[102 122 149 154 118 130] ==> 122
[130 150 134 136 123 122 135] ==> 150
[132 123 143 120 107] ==> 123
[105 106 124 128 107 114 125] ==> 106
[101 126 100 129] ==> 126
[133 130 137 150 127] ==> 130
[123 103 116 114 142] ==> 103
[149 128 129 147 147 146 147] ==> 128
[128 127 106 105 105 106] ==> 127
---
[[118 132 112 144]
 [132 121 134 123]
 [104 133 121 125]] >> 123

[[ 99 118 121 122 138]
 [132 131 136 128 137]] >> 138

[[149 149 119 137]
 [106 125 139 129]] >> 137

[[107 116 112 116 110 124 153]
 [131 126 117 137 118 131 106]] >> 153

[[137 123 152 126 111 129 142]
 [136 118 118 134 113 138 100]] >> 142

[[125 117 126 121 111 127]
 [151 139 143 134 116 149]] >> 127

[[150 116 147 132 135]
 [117 135 133 110 131]
 [142 154 148 115 118]] >> 131

[[147 119 131 156 122 104 133]
 [138 129 124 131 121 137 119]] >> 133

[[123 130 150 135 123 117]
 [128 131 135 127 117 136]] >> 117

[[100 108 116 130 156 146]
 [115 114 124 133 146 126]] >> 146
---
[[124 141 140 134 144 106]
 [129 139 129 131 124 103]] value 124

[[152 122 130 116 122 111 130]
 [120 122 125 119 122 127 158]
 [144 116 125 136 132 115 122]] value 127

[[129 142 128 123 136 126 103]
 [136 112 139 137 128 121 132]] value 121

[[135 135 137 145 114 140  99]
 [127 119 114 113 148 122 107]] value 122

[[128 128 128 143 155 156]
 [128 128 128 128 135 155]] value 135

[[113 132 131 156]
 [100 154 120 139]] value 120

[[136 135 112 123 125 113]
 [153 127 135 133 131 117]] value 131

[[125 129 126 139 130 131]
 [129 116 124 133 131 152]
 [131 125 130 107 123 147]] value 131
---
[147 103  98 154] | 154, 147

[153 140 131 148 128 132 127] | 153, 148

[145 109 104 144 116] | 145, 144

[[131 130 139 128 123 131]
 [128 127 130 128 126 128]
 [125 133 129 129 153 130]] | 153, 139

[[140 138 123 135 131 124 141]
 [134 134 138 134 106 148 116]
 [123 124 136 125 117 139 113]] | 148, 141

[124 129 102 108 116 113] | 129, 124
---
[141 130 124  99 107] value 141

[151 125 132 124 127 121 131] value 132

[134 132 130 133 103] value 134

[139 102 114 144 152] value 139

[[110 116 138 124 117 106]
 [131 157 126 103 136 131]] value 157

[[142 107 130 134]
 [127 137 124 120]] value 134
---
array([[133, 158, 129, 118],
       [130, 152, 150, 114],
       [130, 154, 142, 116]]) ⇒ 133, 116

array([[136, 127, 128, 131, 142, 125, 109],
       [142, 117, 138, 119, 129, 115, 113],
       [117, 129, 128, 125, 111, 133, 151]]) ⇒ 136, 151

array([ 99, 135, 134, 143, 133]) ⇒ 99, 133

array([156, 120, 109, 125]) ⇒ 156, 125

array([110, 131, 127, 158, 142]) ⇒ 110, 142

array([[102, 135, 104, 110, 124],
       [129, 152, 125, 118, 151]]) ⇒ 102, 151
---
[113 133 128 144 101 110 128] value 128
[123 138 117 150 137] value 137
[149 117 126  98 118 120] value 120
[115 101 156 149] value 149
[152 157 127 122 119 136 137] value 137
[134 109 145 124 139 134 151] value 151
[130 106 148 140] value 140
[151 145 110 139] value 139
---
105  119  131  130  155  145 value 145, 105

117  145  110   99  109  110 value 110, 117

119  119  150  127 value 127, 119

125  102  129  111  133  128 value 128, 125

129  103  138  130  135 value 135, 129

150  117  147  147  129  132 value 132, 150

154  120  105  127
120  136  131  131
value 127, 120
---
[[141 127 151 125 122 107]
 [136 130 120 116 118 146]
 [136 123 151 124 122 125]] ⇒ 122

[[128 126 124 121]
 [125 106 141 126]
 [114 100 109 103]] ⇒ 124

[[131 129 137 138 143 114 126]
 [122 126 107 125 122 133 136]
 [106 110 125 136 140 122 137]] ⇒ 114

[[132 127 118 128 134 139 129]
 [108 111 121 103 150 135 148]
 [129 131 120 127 140 138 129]] ⇒ 139

[[131 138 154 143 129]
 [140 121 142 112 147]
 [111  98 134 126 124]] ⇒ 143

[[149 126 102 130 134]
 [122 132 134 140 130]
 [130 107 117 115 131]] ⇒ 130

[[127 105 151 157 146]
 [138 113 135 145 158]
 [120 100 147 114 129]] ⇒ 157

[[133 151 125 108 145 105]
 [125 110 130 142 115 146]
 [146 128 134 133 129 126]] ⇒ 145
---
[128 151 143 146] --> 151
[140 134 102 122 107] --> 102
[131 141 100 148 135 122 119] --> 135
[139 100 128 153 122 116 126] --> 122
[144 152 116 127 133 126 124] --> 133
[116 123 149 115 120 145] --> 115
[118 143 112 113 154 120 151] --> 154
[115 108 110 100] --> 108
---
[[128 127 145 128 141 125]
 [139 119 137 158 127 122]] ⇒ 119

[[126 128 125 141 127 120 141]
 [146 115 107 154 114 113 153]] ⇒ 115

[[121 128 130 107 120 108]
 [142 143 124 102 137 125]] ⇒ 143

[[155 124 127 133]
 [130 136 144  98]] ⇒ 136

[[124 136 135 123 134 130 118]
 [129 156 156 136 134 148 115]] ⇒ 156

[[145 131 144 117]
 [101 100 139 122]] ⇒ 100

[[143 147 134 115 107 127]
 [121 129 112 131 157 131]] ⇒ 129

[[109 142  99 148 132]
 [148 132 126 140 124]] ⇒ 132

[[128 119 131 106 129 135]
 [109 116 126 124 123 122]] ⇒ 116
---
Q:
[[101 130 116 145 114]
 [112 146 110 153 114]
 [105 117 117 131 138]]
A: 105

Q:
[[130 149 116 110 133 122 141]
 [113 144 120 110 134 129 140]
 [153 119 134 145 122 122 119]]
A: 153

Q:
[[112 120 130 137]
 [124 109 154 114]
 [123 112 151 124]]
A: 123

Q:
[[146 146 142 125 107 119]
 [138 132 114 147 132 128]
 [121 110 138 119 150 109]]
A: 121

Q:
[[128 112 104 134 107]
 [128 125 123 131 124]
 [127 134 136 128 134]]
A: 127

Q:
[[108 149 127 116]
 [117 153 132 120]
 [119 146 134 114]]
A: 119
---
120	144	139	134	123	98
124	126	124	127	131	131
144	129	139	132	123	119
gives 124

137	128	133	132	141	128	129
150	130	129	129	135	134	128
gives 133

134	121	119	100	130
132	113	99	124	114
gives 119

141	116	155	105	139	126	112
150	101	137	130	120	109	119
gives 155

112	133	117	133	149	143	137
137	139	133	125	147	143	134
110	133	145	119	131	107	121
gives 133

99	124	127	131	143	128
156	132	128	125	122	128
gives 127

104	140	115	140	134	143	131
157	127	145	138	122	125	136
gives 115
